The symbols move the elements like this.
w220 o w995
w220 u w900
w220 n w93
w220 m w928
w220 b w764
w220 w w890
w672 o w628
w672 u w835
w672 n w561
w672 m w764
w672 b w957
w672 w w391
w22 o w764
w22 u w380
w22 n w549
w22 m w809
w22 b w329
w22 w w220
w686 o w947
w686 u w408
w686 n w256
w686 m w745
w686 b w205
w686 w w534
w415 o w103
w415 u w809
w415 n w22
w415 m w594
w415 b w346
w415 w w682
w594 o w682
w594 u w691
w594 n w809
w594 m w205
w594 b w415
w594 w w657
w835 o w361
w835 u w103
w835 n w971
w835 m w93
w835 b w561
w835 w w204
w200 o w322
w200 u w726
w200 n w847
w200 m w436
w200 b w745
w200 w w259
w225 o w561
w225 u w346
w225 n w320
w225 m w549
w225 b w463
w225 w w835
w476 o w260
w476 u w322
w476 n w534
w476 m w736
w476 b w472
w476 w w471
w964 o w42
w964 u w713
w964 n w185
w964 m w818
w964 b w726
w964 w w709
w790 o w175
w790 u w796
w790 n w761
w790 m w543
w790 b w818
w790 w w511
w857 o w523
w857 u w947
w857 n w657
w857 m w472
w857 b w900
w857 w w382
w320 o w231
w320 u w329
w320 n w972
w320 m w346
w320 b w377
w320 w w971
w6 o w666
w6 u w864
w6 n w850
w6 m w981
w6 b w146
w6 w w81
w386 o w298
w386 u w543
w386 n w790
w386 m w163
w386 b w450
w386 w w896
w915 o w77
w915 u w896
w915 n w298
w915 m w503
w915 b w786
w915 w w875
w397 o w772
w397 u w471
w397 n w260
w397 m w451
w397 b w173
w397 w w401
w395 o w146
w395 u w317
w395 n w503
w395 m w925
w395 b w511
w395 w w6
w77 o w386
w77 u w641
w77 n w197
w77 m w875
w77 b w435
w77 w w163
w103 o w608
w103 u w220
w103 n w764
w103 m w682
w103 b w971
w103 w w923
w561 o w315
w561 u w971
w561 n w231
w561 m w835
w561 b w418
w561 w w361
w146 o w13
w146 u w850
w146 n w875
w146 m w6
w146 b w912
w146 w w666
w646 o w395
w646 u w666
w646 n w13
w646 m w862
w646 b w543
w646 w w925
w641 o w543
w641 u w146
w641 n w912
w641 m w178
w641 b w197
w641 w w646
w204 o w415
w204 u w923
w204 n w608
w204 m w901
w204 b w361
w204 w w594
w391 o w549
w391 u w204
w391 n w361
w391 m w995
w391 b w628
w391 w w380
w259 o w337
w259 u w42
w259 n w265
w259 m w427
w259 b w322
w259 w w19
w971 o w294
w971 u w764
w971 n w672
w971 m w103
w971 b w231
w971 w w608
w185 o w724
w185 u w37
w185 n w436
w185 m w713
w185 b w401
w185 w w692
w18 o w256
w18 u w173
w18 n w529
w18 m w541
w18 b w711
w18 w w408
w880 o w713
w880 u w435
w880 n w535
w880 m w909
w880 b w937
w880 w w761
w81 o w272
w81 u w463
w81 n w61
w81 m w972
w81 b w666
w81 w w957
w256 o w459
w256 u w144
w256 n w27
w256 m w408
w256 b w691
w256 w w483
w463 o w418
w463 u w320
w463 n w377
w463 m w225
w463 b w61
w463 w w561
w322 o w675
w322 u w265
w322 n w227
w322 m w259
w322 b w534
w322 w w337
w682 o w923
w682 u w928
w682 n w220
w682 m w657
w682 b w103
w682 w w711
w909 o w761
w909 u w77
w909 n w435
w909 m w912
w909 b w880
w909 w w796
w896 o w641
w896 u w395
w896 n w511
w896 m w887
w896 b w298
w896 w w178
w459 o w529
w459 u w472
w459 n w857
w459 m w483
w459 b w928
w459 w w173
w408 o w483
w408 u w772
w408 n w144
w408 m w847
w408 b w256
w408 w w227
w692 o w535
w692 u w787
w692 n w427
w692 m w786
w692 b w724
w692 w w435
w809 o w220
w809 u w58
w809 n w380
w809 m w691
w809 b w22
w809 w w928
w523 o w205
w523 u w18
w523 n w711
w523 m w382
w523 b w901
w523 w w686
w923 o w809
w923 u w890
w923 n w995
w923 m w711
w923 b w608
w923 w w691
w382 o w686
w382 u w541
w382 n w18
w382 m w260
w382 b w523
w382 w w745
w612 o w377
w612 u w688
w612 n w981
w612 m w315
w612 b w419
w612 w w320
w377 o w904
w377 u w972
w377 n w81
w377 m w320
w377 b w862
w377 w w231
w995 o w380
w995 u w901
w995 n w204
w995 m w890
w995 b w391
w995 w w58
w576 o w436
w576 u w19
w576 n w337
w576 m w535
w576 b w471
w576 w w37
w37 o w427
w37 u w818
w37 n w964
w37 m w450
w37 b w436
w37 w w787
w608 o w22
w608 u w995
w608 n w391
w608 m w923
w608 b w294
w608 w w809
w173 o w144
w173 u w260
w173 n w382
w173 m w397
w173 b w529
w173 w w772
w691 o w928
w691 u w27
w691 n w58
w691 m w256
w691 b w809
w691 w w459
w205 o w657
w205 u w256
w205 n w691
w205 m w686
w205 b w594
w205 w w947
w543 o w511
w543 u w13
w543 n w796
w543 m w646
w543 b w790
w543 w w395
w887 o w178
w887 u w925
w887 n w395
w887 m w334
w887 b w896
w887 w w419
w380 o w93
w380 u w594
w380 n w415
w380 m w58
w380 b w549
w380 w w900
w864 o w61
w864 u w612
w864 n w419
w864 m w454
w864 b w850
w864 w w463
w483 o w173
w483 u w476
w483 n w472
w483 m w227
w483 b w459
w483 w w397
w317 o w850
w317 u w334
w317 n w887
w317 m w272
w317 b w503
w317 w w864
w796 o w915
w796 u w163
w796 n w386
w796 m w13
w796 b w761
w796 w w503
w315 o w320
w315 u w294
w315 n w688
w315 m w361
w315 b w612
w315 w w346
w535 o w37
w535 u w189
w535 n w19
w535 m w435
w535 b w576
w535 w w450
w361 o w346
w361 u w608
w361 n w294
w361 m w204
w361 b w315
w361 w w415
w471 o w200
w471 u w337
w471 n w675
w471 m w576
w471 b w260
w471 w w436
w93 o w204
w93 u w682
w93 n w103
w93 m w900
w93 b w835
w93 w w901
w231 o w688
w231 u w672
w231 n w957
w231 m w971
w231 b w904
w231 w w294
w688 o w972
w688 u w628
w688 n w454
w688 m w294
w688 b w981
w688 w w329
w745 o w534
w745 u w847
w745 n w408
w745 m w200
w745 b w686
w745 w w322
w298 o w197
w298 u w511
w298 n w175
w298 m w896
w298 b w787
w298 w w641
w450 o w787
w450 u w790
w450 n w818
w450 m w386
w450 b w37
w450 w w298
w713 o w692
w713 u w450
w713 n w37
w713 m w761
w713 b w185
w713 w w786
w541 o w408
w541 u w397
w541 n w173
w541 m w675
w541 b w18
w541 w w847
w427 o w19
w427 u w709
w427 n w42
w427 m w787
w427 b w259
w427 w w189
w346 o w971
w346 u w22
w346 n w329
w346 m w415
w346 b w320
w346 w w103
w329 o w672
w329 u w549
w329 n w225
w329 m w22
w329 b w972
w329 w w764
w418 o w612
w418 u w231
w418 n w904
w418 m w561
w418 b w334
w418 w w315
w900 o w901
w900 u w657
w900 n w682
w900 m w857
w900 b w93
w900 w w523
w947 o w18
w947 u w483
w947 n w459
w947 m w534
w947 b w657
w947 w w541
w675 o w847
w675 u w451
w675 n w397
w675 m w337
w675 b w541
w675 w w726
w928 o w890
w928 u w857
w928 n w900
w928 m w459
w928 b w220
w928 w w529
w957 o w454
w957 u w561
w957 n w418
w957 m w672
w957 b w272
w957 w w628
w787 o w189
w787 u w175
w787 n w709
w787 m w298
w787 b w427
w787 w w197
w401 o w736
w401 u w436
w401 n w200
w401 m w185
w401 b w772
w401 w w724
w981 o w81
w981 u w454
w981 n w864
w981 m w688
w981 b w6
w981 w w972
w726 o w265
w726 u w185
w726 n w401
w726 m w964
w726 b w847
w726 w w42
w772 o w476
w772 u w200
w772 n w745
w772 m w401
w772 b w144
w772 w w736
w163 o w896
w163 u w646
w163 n w543
w163 m w699
w163 b w386
w163 w w887
w736 o w471
w736 u w259
w736 n w322
w736 m w724
w736 b w476
w736 w w576
w144 o w472
w144 u w745
w144 n w686
w144 m w772
w144 b w27
w144 w w476
w709 o w880
w709 u w786
w709 n w692
w709 m w175
w709 b w42
w709 w w909
w549 o w835
w549 u w415
w549 n w346
w549 m w380
w549 b w225
w549 w w93
w534 o w541
w534 u w227
w534 n w483
w534 m w322
w534 b w947
w534 w w675
w454 o w463
w454 u w315
w454 n w612
w454 m w628
w454 b w864
w454 w w225
w912 o w796
w912 u w875
w912 n w77
w912 m w146
w912 b w909
w912 w w13
w847 o w227
w847 u w401
w847 n w772
w847 m w726
w847 b w408
w847 w w265
w260 o w745
w260 u w675
w260 n w541
w260 m w471
w260 b w382
w260 w w200
w850 o w699
w850 u w419
w850 n w178
w850 m w864
w850 b w875
w850 w w61
w862 o w925
w862 u w81
w862 n w666
w862 m w377
w862 b w646
w862 w w904
w818 o w709
w818 u w761
w818 n w713
w818 m w790
w818 b w964
w818 w w175
w628 o w225
w628 u w361
w628 n w315
w628 m w391
w628 b w454
w628 w w549
w503 o w875
w503 u w887
w503 n w896
w503 m w317
w503 b w915
w503 w w850
w925 o w6
w925 u w272
w925 n w317
w925 m w904
w925 b w395
w925 w w981
w178 o w646
w178 u w6
w178 n w146
w178 m w419
w178 b w641
w178 w w862
w875 o w163
w875 u w178
w875 n w641
w875 m w850
w875 b w77
w875 w w699
w436 o w259
w436 u w964
w436 n w726
w436 m w37
w436 b w200
w436 w w427
w272 o w864
w272 u w418
w272 n w334
w272 m w957
w272 b w317
w272 w w454
w61 o w334
w61 u w377
w61 n w862
w61 m w463
w61 b w699
w61 w w418
w529 o w27
w529 u w382
w529 n w523
w529 m w173
w529 b w890
w529 w w144
w337 o w726
w337 u w937
w337 n w451
w337 m w19
w337 b w675
w337 w w964
w761 o w786
w761 u w386
w761 n w450
w761 m w796
w761 b w713
w761 w w915
w904 o w981
w904 u w957
w904 n w272
w904 m w231
w904 b w925
w904 w w688
w699 o w887
w699 u w862
w699 n w646
w699 m w61
w699 b w163
w699 w w334
w451 o w401
w451 u w576
w451 n w471
w451 m w937
w451 b w397
w451 w w185
w419 o w862
w419 u w981
w419 n w6
w419 m w612
w419 b w178
w419 w w377
w657 o w711
w657 u w459
w657 n w928
w657 m w947
w657 b w682
w657 w w18
w42 o w937
w42 u w692
w42 n w724
w42 m w709
w42 b w265
w42 w w880
w972 o w957
w972 u w225
w972 n w463
w972 m w329
w972 b w81
w972 w w672
w265 o w451
w265 u w724
w265 n w736
w265 m w42
w265 b w227
w265 w w937
w197 o w790
w197 u w912
w197 n w909
w197 m w641
w197 b w189
w197 w w543
w294 o w329
w294 u w391
w294 n w628
w294 m w608
w294 b w688
w294 w w22
w189 o w818
w189 u w909
w189 n w880
w189 m w197
w189 b w19
w189 w w790
w58 o w900
w58 u w205
w58 n w594
w58 m w27
w58 b w380
w58 w w857
w890 o w58
w890 u w523
w890 n w901
w890 m w529
w890 b w995
w890 w w27
w901 o w594
w901 u w711
w901 n w923
w901 m w523
w901 b w204
w901 w w205
w786 o w435
w786 u w298
w786 n w787
w786 m w915
w786 b w692
w786 w w77
w764 o w391
w764 u w93
w764 n w835
w764 m w220
w764 b w672
w764 w w995
w724 o w576
w724 u w427
w724 n w259
w724 m w692
w724 b w736
w724 w w535
w227 o w397
w227 u w736
w227 n w476
w227 m w265
w227 b w483
w227 w w451
w13 o w503
w13 u w699
w13 n w163
w13 m w666
w13 b w796
w13 w w317
w435 o w450
w435 u w197
w435 n w189
w435 m w77
w435 b w535
w435 w w386
w334 o w419
w334 u w904
w334 n w925
w334 m w418
w334 b w887
w334 w w612
w472 o w382
w472 u w534
w472 n w947
w472 m w476
w472 b w857
w472 w w260
w175 o w909
w175 u w915
w175 n w786
w175 m w511
w175 b w709
w175 w w912
w937 o w185
w937 u w535
w937 n w576
w937 m w880
w937 b w451
w937 w w713
w711 o w691
w711 u w529
w711 n w890
w711 m w18
w711 b w923
w711 w w256
w666 o w317
w666 u w61
w666 n w699
w666 m w81
w666 b w13
w666 w w272
w511 o w912
w511 u w503
w511 n w915
w511 m w395
w511 b w175
w511 w w146
w27 o w857
w27 u w686
w27 n w205
w27 m w144
w27 b w58
w27 w w472
w19 o w964
w19 u w880
w19 n w937
w19 m w189
w19 b w337
w19 w w818

The rows follow the links: the fewer symbols apart two elements are, the more alike their rows tend to be.

Each row is also shifted at random along 5 hidden directions that mean nothing.

Some elements, each with a row of numbers:
w408 7,35,32,28,-25,65,10,60,2,0,-26,27,2,25,15,9,-14,-27,-2,-18,17,37,30,-1,39,-45,45,-4,-10,-7,22,-31,-32,-43,-26,-23,11,-9,35,-18,11,3,11,42,36,-20,16,-25,-84,65,-23,13,0,-3,8,-9,7,47,-1
w964 -60,3,2,-3,-68,17,31,5,-4,-3,-13,-4,-83,5,42,-9,-28,-49,-54,-10,-29,1,-25,-4,19,11,4,15,-16,33,-18,18,-18,-3,-9,10,9,-5,-16,16,34,-4,-8,14,30,1,1,6,-3,-18,-3,-1,-2,28,9,18,-16,-28,-5
w204 -44,35,-18,-5,-6,41,33,62,37,-3,-46,8,-23,4,25,17,-2,30,-4,45,32,25,31,-10,-49,-36,-27,32,-8,-28,7,34,-8,-15,-8,-34,-48,-55,-16,12,0,19,31,5,-28,80,89,-25,49,-47,5,-40,8,-13,11,-16,66,30,-1
w259 114,7,5,44,2,-9,23,25,5,18,4,-44,28,-12,35,-18,3,25,15,41,-11,-38,-27,-27,-44,20,1,34,7,32,41,-18,33,34,-21,-57,-6,-9,16,22,-15,2,-11,20,30,22,25,-28,31,-23,-22,19,48,-27,41,-20,37,-3,12
w900 -24,-18,-9,-13,36,14,-7,-28,-13,15,-6,33,-34,37,-28,17,19,-2,-21,1,9,25,14,33,7,-21,-3,-26,-37,-13,-25,6,-36,-38,-5,53,5,-10,3,-20,5,-33,-24,-5,-11,-28,0,15,1,2,11,-37,-19,2,-16,19,-24,-22,-15
w231 31,1,3,-28,40,-13,-3,16,-5,-32,8,14,9,10,-5,7,7,-9,3,-4,-4,-11,-16,6,9,2,-27,-36,10,-16,-1,8,-24,21,18,26,-15,12,-9,1,-16,25,6,-39,-15,28,-43,17,-12,4,21,12,-15,19,16,-24,-10,16,-14
w672 20,-24,-28,-41,59,-39,-13,-45,-7,-12,18,2,-1,0,-7,-5,18,31,13,23,-1,-22,-18,20,-39,18,-54,-33,-5,-27,-16,22,-10,25,19,26,-9,-1,-1,5,-15,-1,-10,-42,-38,24,0,10,63,-53,17,-24,-8,-11,1,-3,-11,-36,-12
w337 150,-6,22,34,32,-14,17,13,-25,39,25,-42,31,15,22,-17,14,-9,-10,16,-13,-38,-52,-22,1,24,23,24,16,66,21,-10,41,40,-16,-15,3,27,16,4,-32,-17,-56,21,38,-30,-50,-17,-4,11,-21,32,33,1,52,-6,-1,-21,-4
w93 20,11,-2,-6,38,25,3,23,6,11,-24,26,-12,21,7,11,16,-9,-24,7,34,24,20,1,16,-30,-11,9,-14,-6,-16,33,-4,-11,-10,22,-28,-16,-21,2,-9,-12,-10,-5,-9,0,19,2,3,-2,16,-22,-14,11,-2,2,9,-6,-7
w61 23,10,-5,-9,5,11,-15,44,-20,-6,-20,-20,61,-27,5,-13,-14,16,60,11,31,15,5,-24,-36,-28,0,5,34,-17,22,7,25,31,25,-48,-38,-30,0,12,-49,15,38,-2,-8,7,40,-32,38,5,6,21,18,-11,-4,-2,67,4,32
w511 62,-5,16,41,3,-46,-14,-5,13,-4,22,-12,45,-26,-22,2,17,-7,-16,-10,-7,-26,-12,-29,29,31,7,27,9,37,16,-6,41,26,-4,21,-4,32,-49,13,-7,7,-1,-13,18,-22,-64,43,-13,17,27,45,7,26,-6,0,-12,6,10
w925 -55,-18,-11,-28,-3,-56,-16,-35,6,-17,35,-13,23,-18,-8,1,-11,15,1,-8,0,-31,-24,-10,-13,28,-26,-6,25,-6,-3,19,21,33,27,16,-5,36,-13,-11,-19,15,4,-16,-31,11,-44,15,48,-38,0,18,-16,7,5,15,-27,-10,-4
w772 5,4,5,18,-16,20,7,3,-2,-7,0,10,-9,14,9,-2,-10,8,14,9,-15,4,6,14,-14,-8,12,-25,-26,-17,22,-41,-45,-27,-18,-18,28,-13,43,-11,20,-4,5,23,26,-3,21,-13,-23,13,-22,2,13,-25,5,-6,-4,10,-1
w81 -13,0,12,-31,8,-16,-51,-22,-6,-20,14,36,33,-18,12,-21,-11,-44,-3,-60,33,14,21,-9,84,-8,1,-20,29,-27,-26,26,16,19,12,28,6,44,-12,2,-2,0,13,-13,-9,-57,-31,18,-47,35,6,30,-53,23,-33,14,-45,-13,-2
w185 70,23,25,30,-29,29,41,64,-8,17,-15,-33,-7,7,34,-8,-9,-27,-15,7,-17,-8,-27,-27,7,1,32,35,16,51,20,-7,18,14,-14,-40,-10,-5,2,16,-5,12,-11,23,39,12,-8,-24,-30,22,-14,21,30,13,41,-19,32,19,6
w576 47,16,5,26,-35,34,26,44,-14,19,-27,-28,-12,-7,43,-19,-15,-7,8,19,-7,5,-9,-19,-23,-9,20,28,4,27,18,-7,12,12,-14,-54,-8,-33,14,26,-4,-4,4,29,37,6,49,-39,10,-1,-17,6,36,-11,20,-6,49,-12,21
w397 62,0,19,31,15,-22,22,2,18,-3,37,-11,15,26,-1,12,7,18,-12,18,-31,-47,-33,1,-9,29,3,-14,-11,15,36,-45,-19,1,-20,-2,27,34,35,-23,6,11,-28,11,19,24,-58,5,-24,0,-26,22,18,-14,49,-24,-33,34,-27
w713 50,-34,0,8,-3,2,-24,-54,-61,15,-4,6,-38,-3,-15,-29,11,-47,4,-26,-36,16,-7,27,31,11,21,-28,-29,24,-31,-19,-22,-11,2,37,36,-15,-5,29,21,-45,-18,-11,45,-89,-10,24,-28,41,29,2,6,16,-45,22,-18,-75,24
w77 -43,-6,-4,10,-43,-16,-12,-23,8,6,-1,-11,-3,-36,-5,-8,-7,-13,-10,-21,-3,1,10,-16,19,19,12,34,12,18,-12,13,39,6,2,0,4,6,-36,18,15,-4,12,3,2,-22,1,17,4,-1,12,8,-3,14,-29,18,-2,-17,17
w657 -36,-10,-12,-1,26,-16,11,-26,32,15,18,1,-5,24,-17,24,14,47,-17,26,6,-19,3,14,-35,9,-18,6,-17,-9,4,1,1,-21,-13,13,4,13,17,-34,3,-8,-26,11,-31,30,0,-2,34,-43,-20,-35,-4,-23,20,3,-22,14,-27
w786 9,-14,-7,20,-21,-32,-11,-49,17,2,16,-27,11,-42,-28,-10,14,21,27,-9,-38,-28,12,5,-3,45,10,13,15,5,-1,-29,37,4,3,-26,35,12,-2,19,34,9,7,-14,-8,3,5,14,-22,6,1,-5,13,-17,-28,-21,-6,5,11
w463 9,17,-1,-13,8,-5,-16,24,13,-42,-13,25,26,-20,16,-7,-8,-4,18,-1,20,8,17,-10,9,-14,-31,-20,6,-43,11,10,-19,17,8,-7,-19,-11,-13,19,-3,29,45,-25,-7,25,18,8,0,-2,20,20,-14,3,-13,-19,14,15,6
w628 -19,-18,-22,-64,34,25,-11,-6,-62,3,-20,7,-31,19,-6,-10,-2,-18,24,-5,9,35,-12,29,-17,-29,-14,-45,-2,-17,-40,30,-32,3,35,24,-18,-32,8,1,-28,-18,-6,-28,-19,-18,18,-17,33,-2,17,-28,-12,10,-13,17,15,-48,4
w435 -11,0,-12,18,-39,11,36,25,-11,15,-17,-67,-15,-19,-18,3,-3,27,34,28,-42,-11,-22,-5,-73,18,18,30,16,36,14,-19,26,11,20,-54,-7,-39,-5,16,-5,18,11,1,0,48,26,-24,34,-10,0,-13,55,-8,15,-19,68,15,25
w58 17,-20,-5,-9,55,25,-10,-14,-38,30,-10,20,-16,41,-37,14,25,-3,-3,4,12,35,9,33,0,-30,9,-28,-34,-1,-23,-1,-31,-35,-1,45,-1,-19,11,-22,-15,-42,-33,0,-1,-47,-3,2,-1,21,12,-33,-5,1,-13,20,-7,-27,-5
w395 -2,4,23,16,-4,-36,25,41,16,-23,31,-35,31,4,-38,35,3,3,-14,-1,-33,-41,-50,-23,-9,32,7,7,30,42,31,-18,12,26,25,19,-14,40,-33,-20,-26,48,0,-21,-7,50,-115,34,-14,14,17,45,17,39,46,-22,-5,66,-10
w561 -40,11,-5,-46,9,14,-4,8,5,-34,-8,19,-11,3,-4,4,-4,-6,20,-18,-2,12,17,21,13,-10,-16,-38,18,-44,-17,5,-26,-2,23,-4,0,0,11,-1,12,32,23,-34,-34,39,6,-1,-35,13,6,-16,-26,3,-10,-30,-3,30,-13
w981 36,-5,-6,-10,28,-47,4,21,2,-15,18,-15,34,-5,23,0,-6,15,-12,35,19,-34,-49,-35,-39,10,-45,11,15,12,21,39,17,59,14,15,-49,11,-37,4,-55,13,1,-17,-7,32,-39,10,93,-61,17,36,7,15,41,13,13,-18,2
w835 -13,3,-9,-43,35,-1,9,3,9,10,3,-2,-8,16,9,8,8,6,-12,3,17,-5,-5,2,3,0,-18,7,26,-4,-26,45,26,16,12,5,-21,16,-3,-10,-12,10,-20,-16,-44,33,-2,-16,17,-27,-7,-30,-23,6,20,-9,-6,3,-24
w896 -63,-12,2,-5,-42,1,-8,1,-33,-2,-11,3,-28,-6,-12,1,-17,-48,-26,-27,-3,25,-16,-9,25,-7,14,3,-11,31,-19,18,-10,-2,15,46,-10,-6,-49,6,-7,-16,8,-2,22,-48,-38,32,11,15,34,22,-8,48,-24,44,-5,-36,21
w887 -14,-6,-3,10,-7,-39,-23,-20,19,-36,20,-7,51,-38,-40,5,4,32,45,-7,-15,-20,12,0,-17,23,-7,-18,16,-30,25,-38,0,9,19,-15,13,10,-4,3,4,31,42,-26,-15,20,-17,23,-9,12,14,23,6,-12,-23,-20,4,35,16
w272 -84,10,-19,-37,-34,15,-19,14,-6,-22,-23,11,6,-27,28,-17,-36,-8,27,-11,36,32,18,-13,-10,-30,-17,-2,19,-41,-9,33,1,14,21,-23,-25,-27,-7,11,-14,9,48,1,-15,3,58,-20,46,-19,3,7,-16,0,-26,21,32,-18,20
w476 12,-18,-2,25,5,-58,-21,-81,49,-31,45,37,-1,-6,10,-4,5,33,-21,14,-20,-45,6,16,4,43,-40,-30,-50,-40,21,-36,-40,-16,-38,25,54,34,29,-7,52,-10,-5,0,14,-1,-10,39,-2,-39,-15,9,-14,-38,-8,-2,-79,-8,-24
w675 26,-22,6,-4,4,3,-2,-31,-39,19,18,-5,-18,27,6,-12,-4,-12,0,-7,-22,-6,-27,22,1,3,18,-29,-18,15,-5,-24,-24,-9,-7,12,32,11,45,-17,-3,-32,-38,22,26,-47,-20,-13,-10,11,-22,0,5,-13,12,19,-30,-34,-7
w809 59,22,-1,30,42,19,-8,17,39,-12,-26,34,29,-7,-16,14,31,38,25,24,25,18,59,9,-7,-23,-17,-3,-24,-49,19,-20,-16,-29,-24,-19,-6,-35,1,13,19,10,31,-14,-11,29,64,6,-26,11,18,-22,5,-28,-24,-38,31,41,4
w503 21,-15,17,10,3,-12,8,32,-51,5,7,-25,7,16,-34,17,3,-38,-20,-6,-18,0,-56,-16,2,2,20,0,3,63,6,1,-2,21,25,52,-28,8,-49,-7,-49,-6,-16,-11,27,-31,-99,31,15,29,38,43,19,56,20,26,9,-14,16
w682 71,-5,0,25,69,-24,-26,-38,38,-11,11,42,30,2,-31,13,46,34,-2,13,13,-7,42,20,17,6,-25,-19,-36,-41,5,-20,-17,-26,-29,31,16,7,-3,0,26,-6,-1,-26,-11,0,6,38,-27,3,18,-18,-16,-22,-28,-25,-31,16,-16

From each start, follow one symbol. Which element do you reach?
Answer with the element's name.
start -44,-12,-13,-2,-50,24,14,-12,-34,8,-22,-24,-55,-11,-13,-11,-10,-18,17,-7,-45,17,-6,21,-20,7,21,-6,-10,18,-18,-17,-16,-14,15,-13,18,-37,0,21,24,-9,10,-3,18,-9,28,-3,-3,13,11,-18,22,4,-25,4,25,-26,23
b
w964
start -38,19,0,11,-57,1,10,-20,52,-13,10,-4,-8,-27,41,-18,-22,17,7,-8,-15,-24,25,-4,7,27,2,19,15,-27,10,-19,16,-7,-21,-64,41,18,42,6,56,24,16,25,-5,38,52,-26,-35,-18,-49,-9,-5,-37,1,-25,-18,29,-13
b
w227
start 15,15,-3,-14,37,2,4,13,32,5,-6,15,3,7,14,9,16,11,-19,10,32,1,18,-6,13,-9,-22,20,9,-12,-15,37,24,7,-8,3,-23,6,-15,2,-2,7,-9,-12,-32,29,20,-3,5,-23,1,-25,-20,1,7,-12,1,13,-20
u
w995
start -53,12,6,7,-12,8,3,-8,39,15,5,24,-3,14,20,11,-9,12,-34,0,30,3,26,-5,18,-12,4,24,-10,-11,1,10,6,-27,-30,-1,7,20,17,-28,16,-12,-13,42,-7,-2,17,-11,-3,-20,-36,-14,-21,-16,9,16,-31,14,-23
o
w256
start -27,18,18,9,-11,38,6,26,7,23,-11,25,-7,29,21,7,-12,-19,-31,-10,34,27,19,-7,33,-34,28,19,-9,5,-1,9,-2,-30,-26,2,-1,9,19,-27,0,-19,-18,49,15,-30,7,-21,-26,17,-28,0,-16,-1,12,23,-15,11,-13
b
w205
start 1,0,-7,-38,26,4,-10,7,-14,-30,-6,19,-5,4,-2,-1,1,-8,19,-5,1,10,0,16,1,-13,-25,-41,3,-33,-11,9,-34,10,22,16,-11,-11,-1,6,-6,17,20,-36,-17,18,-2,5,-2,4,18,-3,-15,9,-7,-14,4,2,-3
u
w329
start -46,12,3,-25,11,45,1,14,0,7,-31,45,-43,31,4,14,5,-36,-37,-20,29,47,30,15,48,-41,4,-5,-19,-11,-36,34,-26,-36,-8,40,-11,-13,-15,-7,14,-14,-6,-1,-11,-17,16,4,-31,18,12,-32,-36,23,-18,12,-13,-3,-16
u
w901
start 42,-47,-19,13,10,-47,-39,-78,-40,34,15,-15,9,-32,-17,-28,18,-7,0,-3,-2,-4,-14,-4,-3,28,-3,14,-14,34,-22,17,41,25,5,35,9,-1,-36,27,-14,-54,-23,-7,19,-88,-5,28,62,-18,29,8,7,5,-43,50,-13,-98,30
o
w197
start -10,-4,5,7,-17,-41,39,-17,38,-4,48,-27,-15,18,21,11,-10,29,-35,23,-44,-68,-49,-3,-28,54,-16,9,4,23,23,-17,3,14,-13,-10,25,51,33,-27,15,22,-37,14,-5,58,-53,-3,13,-53,-43,6,10,-14,65,-14,-45,25,-40
b
w745
start -8,2,12,19,-11,2,7,-5,10,-8,9,27,-21,25,20,7,-10,-4,-32,9,-4,-5,-6,5,8,-5,-3,-13,-39,-5,19,-20,-45,-24,-26,18,18,7,21,-18,19,-13,-9,25,28,-8,-11,10,-9,-10,-15,11,-3,-8,15,12,-34,2,-15
o
w541
start -4,13,1,39,-37,-9,27,55,15,-12,-17,-37,17,-24,-9,16,-7,19,6,34,-8,-11,-20,-36,-56,6,-4,37,4,26,40,-4,13,18,8,-21,-38,-32,-49,19,-22,26,37,-2,13,48,-1,12,52,-20,29,29,44,13,17,-5,62,28,28
u
w146
start -4,-8,-21,-17,36,18,8,6,-17,19,-28,24,-44,28,13,9,11,-3,-33,33,33,28,-4,7,-27,-36,-31,2,-42,2,-22,50,-23,-10,-6,44,-40,-44,-31,6,-20,-38,-16,-5,-3,-6,35,4,78,-47,28,-34,-4,12,-3,33,20,-54,-1
o
w93
start -155,-3,-16,-39,-60,4,-7,-10,-7,-28,-2,-3,-25,-18,-17,4,-35,-5,19,-23,-14,17,1,9,-17,-1,0,-19,15,-23,-12,4,-20,-8,36,0,3,-8,-5,-12,6,20,39,-7,-25,18,4,2,16,-6,5,-2,-12,11,-24,16,4,9,10
n
w646
